Below are the code and all the weights of a small trained network. Each question names an input and a class and asks about switching units off, where a switched-off unit gives its printed mean instead of its output.

import numpy as np


def w(rows, s, z=0):
    codes = np.array(rows[::2]) - 128.0
    scale = np.full(codes.shape[1], s)
    scale[-1] = z or s
    return codes * scale


def f(y):
    return np.maximum(y, 0)


def log_softmax(a):
    a = a - a.max(-1, keepdims=True)
    return a - np.log(np.exp(a).sum(-1, keepdims=True))


def net(x, mask):
    res = np.array(x, float).reshape(1, 6) / 4 @ E
    y = f(res @ A[0][:, :-1].T + A[0][:, -1])
    res = res + np.where(mask, y, B[0][:, -1]) @ B[0][:, :-1]
    return log_softmax(res[-1] @ U[:, :-1].T + U[:, -1])


A, B = {}, {}
E = w([
[172,224,150,67,129],'x0',
[65,133,2,122,193],'x1',
[165,72,35,241,27],'x2',
[25,162,127,178,94],'x3',
[130,37,194,168,240],'x4',
[109,155,183,166,95],'x5',
],0.007)
A[0] = w([
[99,166,144,79,4,56],'neuron 1',
[98,129,131,139,131,62],'neuron 2',
[104,127,148,135,81,124],'neuron 3',
[117,135,133,101,105,91],'neuron 4',
[39,115,86,171,116,96],'neuron 5',
[93,126,235,89,165,47],'neuron 6',
[179,32,83,93,146,38],'neuron 7',
[168,21,97,100,130,82],'neuron 8',
[69,85,142,76,95,2],'neuron 9',
[138,178,191,149,18,167],'neuron 10',
[127,156,168,174,176,74],'neuron 11',
[122,160,141,103,77,44],'neuron 12',
[147,125,130,161,98,124],'neuron 13',
[93,255,86,11,132,128],'neuron 14',
[108,121,184,110,141,101],'neuron 15',
[116,131,133,152,123,65],'neuron 16',
[190,128,169,224,71,48],'neuron 17',
[42,98,67,183,120,102],'neuron 18',
[88,120,105,157,129,93],'neuron 19',
[160,156,69,122,173,121],'neuron 20',
[150,118,144,158,100,62],'neuron 21',
[96,80,102,106,109,140],'neuron 22',
[120,111,115,122,124,61],'neuron 23',
[11,119,85,200,122,80],'neuron 24',
[136,132,146,124,167,172],'neuron 25',
[100,113,202,85,142,62],'neuron 26',
[145,176,59,108,194,48],'neuron 27',
],0.013,0.0032)
B[0] = w([
[133,250,158,250,126,190],'neuron 1',
[115,125,117,135,141,136],'neuron 2',
[114,127,131,132,106,150],'neuron 3',
[122,145,118,144,125,141],'neuron 4',
[93,108,71,177,178,186],'neuron 5',
[89,126,216,84,221,204],'neuron 6',
[254,159,134,180,147,178],'neuron 7',
[243,163,143,196,154,181],'neuron 8',
[156,110,116,144,155,136],'neuron 9',
[65,123,201,160,19,205],'neuron 10',
[130,109,162,108,158,156],'neuron 11',
[125,188,152,172,129,156],'neuron 12',
[110,88,147,134,96,156],'neuron 13',
[138,252,41,55,87,254],'neuron 14',
[106,129,170,108,172,166],'neuron 15',
[113,110,122,108,126,134],'neuron 16',
[109,26,162,88,6,187],'neuron 17',
[88,76,75,176,192,201],'neuron 18',
[104,105,104,140,148,157],'neuron 19',
[150,105,80,64,112,174],'neuron 20',
[127,94,145,131,88,149],'neuron 21',
[152,105,116,148,154,156],'neuron 22',
[132,126,130,126,142,133],'neuron 23',
[61,101,50,174,183,202],'neuron 24',
[134,106,154,97,165,164],'neuron 25',
[99,132,185,102,191,179],'neuron 26',
[130,72,83,22,78,182],'neuron 27',
],0.028,0.013)
U = w([
[112,80,164,175,111,108],'0',
[98,225,100,143,142,118],'1',
[92,71,41,197,230,205],'2',
[253,110,113,160,197,112],'3',
[155,158,37,59,171,4],'4',
[118,130,181,88,249,163],'5',
],0.0064,0.0012)

Each question gives the input, the list of numbers given to net, and the class t.
The units are the neurons (one row each of A and B). Each row of codes is followed by its name. A weight is (code - 128) times the scale printed after its matrix; where a second scale follows, it is the last column's (A, B and U).
mask holds one flag per neuron, in row order. A switched-off neuron (its flag False) gives its mean, the last column of its row in B, instead of its output. The means were averaged over made-up inputs and are rounded, as every weight is.
A unit's drop is (log p(t) with every unit on - log p(t) with that unit switched off) / (log p(t) with every unit on - log p(t) with every unit switched off).
The circuit of an input: a set's keep is (log p(t) with only the set's units on - log p(t) with every unit switched off) / (log p(t) with every unit on - log p(t) with every unit switched off). Starting from the 12 units with the biggest drops (on a tie, the unit counted first), units are removed one at a time, each time the one whose removal leaves the highest keep (on an exact tie, the one counted first), for as long as the keep stays at least 0.8.
circuit, biggest first: the units of the circuit, biggest drop first
unit that matters most: the unit with the biggest drop
top k neurons: the k neurons with the biggest drops, biggest first
drop when u is switched off: that unit's drop, to one decimal
input [-3,-8,-1,8,4,-3], class 0: unit that matters most => neuron 17
input [-2,-3,8,-8,-7,-4], class 0: top 4 neurons => neuron 17; neuron 10; neuron 14; neuron 13
input [7,5,5,-7,-2,7], class 4: circuit, biggest first => neuron 20; neuron 27
input [0,-2,-3,6,0,1], class 5: circuit, biggest first => neuron 14; neuron 6
input [1,8,5,-6,-2,-5], class 3: top 2 neurons => neuron 7; neuron 8
input [-4,8,-8,3,1,-3], class 4: top 3 neurons => neuron 14; neuron 27; neuron 20
input [-3,6,-4,8,-8,-7], class 2: top 2 neurons => neuron 24; neuron 18
input [5,1,-6,5,-2,-4], class 4: top 2 neurons => neuron 14; neuron 10
input [-8,-7,-5,-5,-8,4], class 0: top 2 neurons => neuron 14; neuron 10
input [4,-7,1,5,5,0], class 0: top 2 neurons => neuron 10; neuron 17
input [1,8,1,-6,0,-1], class 4: top 3 neurons => neuron 27; neuron 20; neuron 1
input [4,2,0,8,1,8], class 2: top 2 neurons => neuron 24; neuron 5
input [-8,5,6,-5,-1,-7], class 3: drop when neuron 8 is switched off => 2.2
input [3,-5,2,5,8,-1], class 5: circuit, biggest first => neuron 6
input [8,7,0,5,3,-5], class 4: drop when neuron 9 is switched off => 0.0
input [4,5,-6,-2,-4,5], class 4: drop when neuron 27 is switched off => 0.1
input [4,4,-2,1,5,0], class 5: drop when neuron 14 is switched off => 0.4
